Below is a small trained network, with its code and all its weights. Each question gives an input and a target symbol and asks what happens when units are switched off, that is, made to give their printed mean instead of their output.

import numpy as np


def w(rows, s, z=0):
    codes = np.array(rows[::2]) - 128.0
    scale = np.full(codes.shape[1], s)
    scale[-1] = z or s
    return codes * scale


def norm(h):
    return h / np.sqrt((h * h).mean(-1, keepdims=True) + 1e-5)


def softmax(a):
    e = np.exp(a - a.max(-1, keepdims=True))
    return e / e.sum(-1, keepdims=True)


def log_softmax(a):
    a = a - a.max(-1, keepdims=True)
    return a - np.log(np.exp(a).sum(-1, keepdims=True))


def net(x, mask):
    ids = ['βγζθλπσφ'.index(c) for c in x.split()]
    T = len(ids)
    res = E[ids] + P[:T]
    u = 0
    for l in range(3):
        r = norm(res)
        for j in range(2):
            rows = slice(4 * j, 4 * j + 4)
            q, k, v = (r @ M[l][rows].T for M in (Q, K, V))
            z = softmax(np.where(np.tri(T) > 0, q @ k.T / 4**0.5, -1e9)) @ v
            o = O[l][rows]
            res = res + np.where(mask[u + j], z, o[:, -1]) @ o[:, :-1]
        u += 2
    return log_softmax(norm(res)[-1] @ U[:, :-1].T + U[:, -1])


Q, K, V, O = {}, {}, {}, {}
E = w([
[152,125,138,92,82,174,118,130,55,60,166,82],'β',
[84,143,85,116,124,128,92,100,55,80,157,137],'γ',
[91,171,130,100,94,104,176,137,81,65,128,91],'ζ',
[225,252,109,107,92,103,202,125,170,126,208,131],'θ',
[101,156,150,155,99,138,162,21,103,79,161,95],'λ',
[172,79,97,114,127,88,196,60,66,109,107,162],'π',
[167,58,78,228,161,109,154,170,158,52,186,113],'σ',
[146,105,130,133,28,195,173,138,101,95,51,149],'φ',
],0.015)
P = w([
[134,204,163,159,218,156,174,179,41,136,142,233],'0',
[131,187,189,131,187,137,137,171,64,78,140,247],'1',
[69,80,137,150,56,120,180,156,110,152,209,202],'2',
[135,177,108,169,148,145,139,138,65,144,143,130],'3',
[129,169,151,119,168,107,114,122,116,56,106,192],'4',
[85,69,127,146,41,85,139,138,151,158,180,157],'5',
[151,159,89,153,134,128,127,118,100,138,120,98],'6',
[131,150,138,111,157,95,102,101,162,57,85,156],'7',
[90,60,122,129,43,58,125,131,188,158,151,117],'8',
[157,139,76,135,129,123,129,107,136,136,95,72],'9',
[133,129,138,85,161,89,98,98,200,66,65,115],'10',
[87,31,123,115,45,49,95,124,226,162,132,88],'11',
[161,122,66,114,115,124,117,88,166,135,75,42],'12',
],0.013)
Q[0] = w([
[93,145,132,116,132,136,129,138,95,194,178,78],'L0H1',
[130,152,124,88,154,120,119,88,125,58,101,168],'L0H1',
[132,157,107,129,120,137,122,120,129,5,110,129],'L0H1',
[144,115,89,127,109,105,127,111,111,132,143,81],'L0H1',
[138,159,68,177,146,193,152,152,98,184,85,109],'L0H2',
[147,144,72,134,182,122,102,108,110,94,108,116],'L0H2',
[143,161,151,138,200,174,138,136,141,117,95,119],'L0H2',
[163,138,164,96,95,135,165,98,135,21,107,178],'L0H2',
],0.016)
K[0] = w([
[114,152,117,111,139,111,136,116,57,75,198,144],'L0H1',
[125,86,103,121,127,86,85,116,179,136,85,108],'L0H1',
[128,103,49,118,102,118,122,107,179,127,78,64],'L0H1',
[108,135,113,94,114,133,64,128,162,128,154,92],'L0H1',
[71,135,153,102,135,105,101,105,4,98,132,172],'L0H2',
[44,113,114,114,130,134,61,115,129,164,90,139],'L0H2',
[97,124,159,149,94,149,146,99,36,159,78,147],'L0H2',
[154,83,111,114,102,92,152,74,177,118,70,34],'L0H2',
],0.014)
V[0] = w([
[95,194,100,94,51,210,103,64,106,241,91,147],'L0H1',
[134,82,135,235,140,100,161,148,107,155,81,165],'L0H1',
[118,75,97,30,171,79,184,71,89,210,108,125],'L0H1',
[223,44,56,102,127,115,114,105,65,127,77,110],'L0H1',
[106,134,168,213,118,119,188,251,124,82,53,144],'L0H2',
[113,24,71,255,180,150,78,161,124,94,131,117],'L0H2',
[81,73,165,195,144,132,200,27,159,149,108,93],'L0H2',
[150,158,168,154,208,98,165,121,144,173,205,199],'L0H2',
],0.0061)
O[0] = w([
[133,113,108,84,89,155,111,144,173,76,63,181,47],'L0H1',
[98,123,168,107,174,78,134,135,122,119,145,158,185],'L0H1',
[144,149,141,82,95,44,35,124,99,73,135,144,188],'L0H1',
[153,96,160,86,136,53,172,125,65,2,148,94,240],'L0H1',
[107,135,80,164,107,100,160,177,164,46,68,119,123],'L0H2',
[140,80,110,137,121,205,189,178,186,111,185,129,4],'L0H2',
[82,128,184,215,106,169,166,61,145,133,147,144,141],'L0H2',
[190,112,178,143,102,71,60,109,111,44,124,110,249],'L0H2',
],0.0083,0.0034)
Q[1] = w([
[139,133,144,139,201,254,135,140,137,64,83,71],'L1H1',
[178,31,130,164,118,67,159,132,121,136,93,162],'L1H1',
[118,104,194,108,48,107,116,196,141,188,173,146],'L1H1',
[218,153,163,98,187,151,138,103,93,108,58,172],'L1H1',
[131,94,164,147,114,19,112,157,217,106,163,226],'L1H2',
[105,38,118,147,34,120,187,156,81,144,173,180],'L1H2',
[104,188,157,130,98,217,99,154,83,118,156,113],'L1H2',
[148,127,72,147,39,76,182,63,120,67,195,148],'L1H2',
],0.0096)
K[1] = w([
[94,107,139,129,112,228,124,154,37,93,84,105],'L1H1',
[184,115,177,155,149,100,157,161,198,51,171,171],'L1H1',
[136,200,82,206,150,104,105,191,125,121,169,137],'L1H1',
[193,140,176,74,108,159,170,90,75,96,82,195],'L1H1',
[190,101,131,209,158,89,146,180,97,137,83,230],'L1H2',
[94,78,131,114,156,180,141,183,8,89,143,164],'L1H2',
[104,152,104,115,131,166,97,120,119,231,93,90],'L1H2',
[83,66,186,115,160,94,105,92,146,91,66,50],'L1H2',
],0.011)
V[1] = w([
[40,87,211,107,102,106,176,163,105,119,20,90],'L1H1',
[46,138,151,64,207,152,82,79,50,113,129,126],'L1H1',
[107,62,149,87,73,166,92,130,110,94,121,95],'L1H1',
[156,233,165,60,22,156,194,113,99,179,109,158],'L1H1',
[212,244,155,147,116,134,143,74,184,150,141,101],'L1H2',
[90,158,76,91,109,112,162,45,125,177,200,220],'L1H2',
[144,187,131,77,104,56,191,177,166,143,144,122],'L1H2',
[254,53,122,121,183,142,69,151,187,140,188,194],'L1H2',
],0.0077)
O[1] = w([
[109,128,96,125,160,185,199,133,171,90,97,175,67],'L1H1',
[110,130,154,183,128,191,170,159,115,240,212,113,142],'L1H1',
[91,129,72,158,112,104,222,105,113,168,86,166,38],'L1H1',
[1,147,232,60,192,82,177,105,85,64,124,94,254],'L1H1',
[151,49,55,206,23,182,192,88,157,134,131,196,67],'L1H2',
[193,121,83,63,169,202,80,88,169,131,133,184,151],'L1H2',
[150,138,50,221,134,162,70,167,159,134,150,112,192],'L1H2',
[133,146,193,139,127,196,177,144,175,108,66,108,14],'L1H2',
],0.0076,0.0037)
Q[2] = w([
[233,167,69,129,101,141,110,65,104,136,51,60],'L2H1',
[151,118,142,170,216,97,158,77,37,189,66,186],'L2H1',
[107,74,113,142,176,223,106,173,80,113,79,123],'L2H1',
[121,146,182,103,247,115,129,146,167,181,116,114],'L2H1',
[214,72,146,150,164,93,143,99,150,106,153,229],'L2H2',
[96,110,103,178,137,118,164,200,180,139,170,136],'L2H2',
[132,170,95,156,157,133,186,115,48,98,159,33],'L2H2',
[84,170,162,107,12,153,110,133,126,133,150,180],'L2H2',
],0.011)
K[2] = w([
[137,121,127,83,89,74,110,82,218,131,141,67],'L2H1',
[149,127,146,101,210,95,151,63,157,70,190,138],'L2H1',
[120,119,154,156,102,141,182,189,129,109,197,189],'L2H1',
[120,172,151,111,130,142,78,189,99,88,158,165],'L2H1',
[160,152,135,128,185,121,103,123,88,66,106,165],'L2H2',
[112,153,121,151,140,184,152,154,107,131,123,175],'L2H2',
[118,128,89,131,155,106,158,76,132,140,152,2],'L2H2',
[91,173,172,103,46,109,116,151,127,167,142,146],'L2H2',
],0.013)
V[2] = w([
[72,236,139,149,150,187,117,128,171,96,168,177],'L2H1',
[47,2,168,165,208,155,104,97,68,119,97,131],'L2H1',
[198,172,180,170,144,153,75,179,116,97,123,227],'L2H1',
[193,168,147,42,193,88,211,135,140,162,97,158],'L2H1',
[171,165,82,92,117,42,48,14,171,172,206,144],'L2H2',
[41,75,132,175,206,116,107,69,160,150,216,128],'L2H2',
[62,236,216,74,126,137,157,93,44,170,122,169],'L2H2',
[76,64,110,111,27,123,180,126,131,166,121,125],'L2H2',
],0.0064)
O[2] = w([
[152,62,85,154,93,152,170,103,112,221,143,133,73],'L2H1',
[37,241,254,77,61,110,123,190,97,214,130,132,125],'L2H1',
[134,157,76,152,170,193,166,130,240,224,79,90,184],'L2H1',
[120,127,133,194,65,186,59,203,173,130,106,125,170],'L2H1',
[68,97,141,94,132,76,95,224,105,77,125,140,240],'L2H2',
[136,148,107,217,184,125,115,150,181,77,140,136,125],'L2H2',
[198,58,90,85,78,113,92,138,182,100,51,140,254],'L2H2',
[235,221,128,174,169,126,143,199,87,139,91,98,20],'L2H2',
],0.0072,0.0069)
U = w([
[186,161,161,135,90,150,190,103,35,158,99,94,107],'β',
[124,121,118,1,206,184,136,152,110,214,178,178,218],'γ',
[53,180,47,182,111,66,112,166,82,175,130,207,10],'ζ',
[168,48,48,165,100,166,107,96,144,56,124,132,100],'θ',
[69,88,157,103,64,108,177,49,124,203,199,250,59],'λ',
[131,151,222,92,171,63,61,92,82,58,130,145,141],'π',
[83,122,211,200,217,173,152,103,172,117,182,77,252],'σ',
[42,165,119,82,189,153,207,117,182,94,42,204,141],'φ',
],0.0064,0.0028)

Each question gives the input, a string of symbols that net reads in full, and the target symbol t.
The units are the heads (4 rows each of Q, K, V and O). Each row of codes is followed by its name. A weight is (code - 128) times the scale printed after its matrix; where a second scale follows, it is the last column's (O and U).
mask holds one flag per head, layer by layer. A switched-off head (its flag False) gives its mean, the last column of its rows in O, instead of its output. The means were averaged over made-up inputs and are rounded, as every weight is.
A unit's drop is (log p(t) with every unit on - log p(t) with that unit switched off) / (log p(t) with every unit on - log p(t) with every unit switched off).
The circuit of an input: a set's keep is (log p(t) with only the set's units on - log p(t) with every unit switched off) / (log p(t) with every unit on - log p(t) with every unit switched off). Starting from all 6 units, units are removed one at a time, each time the one whose removal leaves the highest keep (on an exact tie, the one counted first), for as long as the keep stays at least 0.8.
circuit, biggest first: the units of the circuit, biggest drop first
unit that matters most: the unit with the biggest drop
which heads matter: for each layer, one digit per head in row order, 1 if its drop is at least 0.15 and else 0, layers parted by /
input π θ π β π θ π, target θ: circuit, biggest first -> L0H1, L2H1
input ζ γ π π β φ π π ζ π π φ, target β: which heads matter -> 01 / 10 / 01
input ζ ζ π π π β π, target β: circuit, biggest first -> L0H1, L1H1, L2H2
input π θ π π π π θ γ φ π π, target φ: which heads matter -> 01 / 00 / 00
input π γ γ π π ζ π, target ζ: circuit, biggest first -> L1H1, L0H1, L2H1
input π γ θ, target π: which heads matter -> 01 / 10 / 00
input θ γ φ σ π π π π θ λ, target λ: unit that matters most -> L1H2
input π φ π π β γ π, target β: which heads matter -> 01 / 11 / 01
input ζ γ γ π π ζ β π γ, target ζ: circuit, biggest first -> L2H2, L0H2, L1H1
input ζ σ θ γ θ γ γ π λ γ β θ π, target λ: which heads matter -> 01 / 11 / 00
input φ β π π π π σ θ, target σ: circuit, biggest first -> L0H1, L0H2
input θ π θ θ γ, target θ: circuit, biggest first -> L1H2, L0H1
input ζ ζ π π π θ θ σ λ, target θ: circuit, biggest first -> L0H2, L1H1
input λ γ θ θ θ π π π γ θ ζ, target θ: which heads matter -> 11 / 01 / 00
input π ζ λ, target σ: unit that matters most -> L2H2
input π ζ φ θ σ β λ γ, target λ: which heads matter -> 01 / 01 / 00
input σ β π, target θ: which heads matter -> 01 / 10 / 00
input π γ π π φ β, target γ: which heads matter -> 01 / 01 / 00
input ζ γ λ, target σ: which heads matter -> 01 / 00 / 01
input λ γ π π φ γ σ π θ θ β, target θ: unit that matters most -> L0H2
input θ σ π γ π λ, target θ: which heads matter -> 11 / 00 / 00
input π λ π σ π, target σ: which heads matter -> 10 / 00 / 00
input λ π β, target γ: circuit, biggest first -> L1H2, L0H2, L0H1
input λ σ π θ γ θ γ π θ β, target β: which heads matter -> 00 / 10 / 01
input γ γ π θ φ π π π π σ, target σ: which heads matter -> 10 / 00 / 01
input ζ γ ζ, target φ: circuit, biggest first -> L1H1, L0H1, L2H2
input θ π γ π λ θ θ θ π φ, target φ: which heads matter -> 11 / 10 / 00
input γ ζ φ, target β: unit that matters most -> L2H2
input π θ φ λ β, target φ: circuit, biggest first -> L1H1, L0H1
input π γ φ θ π π π π ζ π λ ζ π, target λ: circuit, biggest first -> L0H2, L2H1
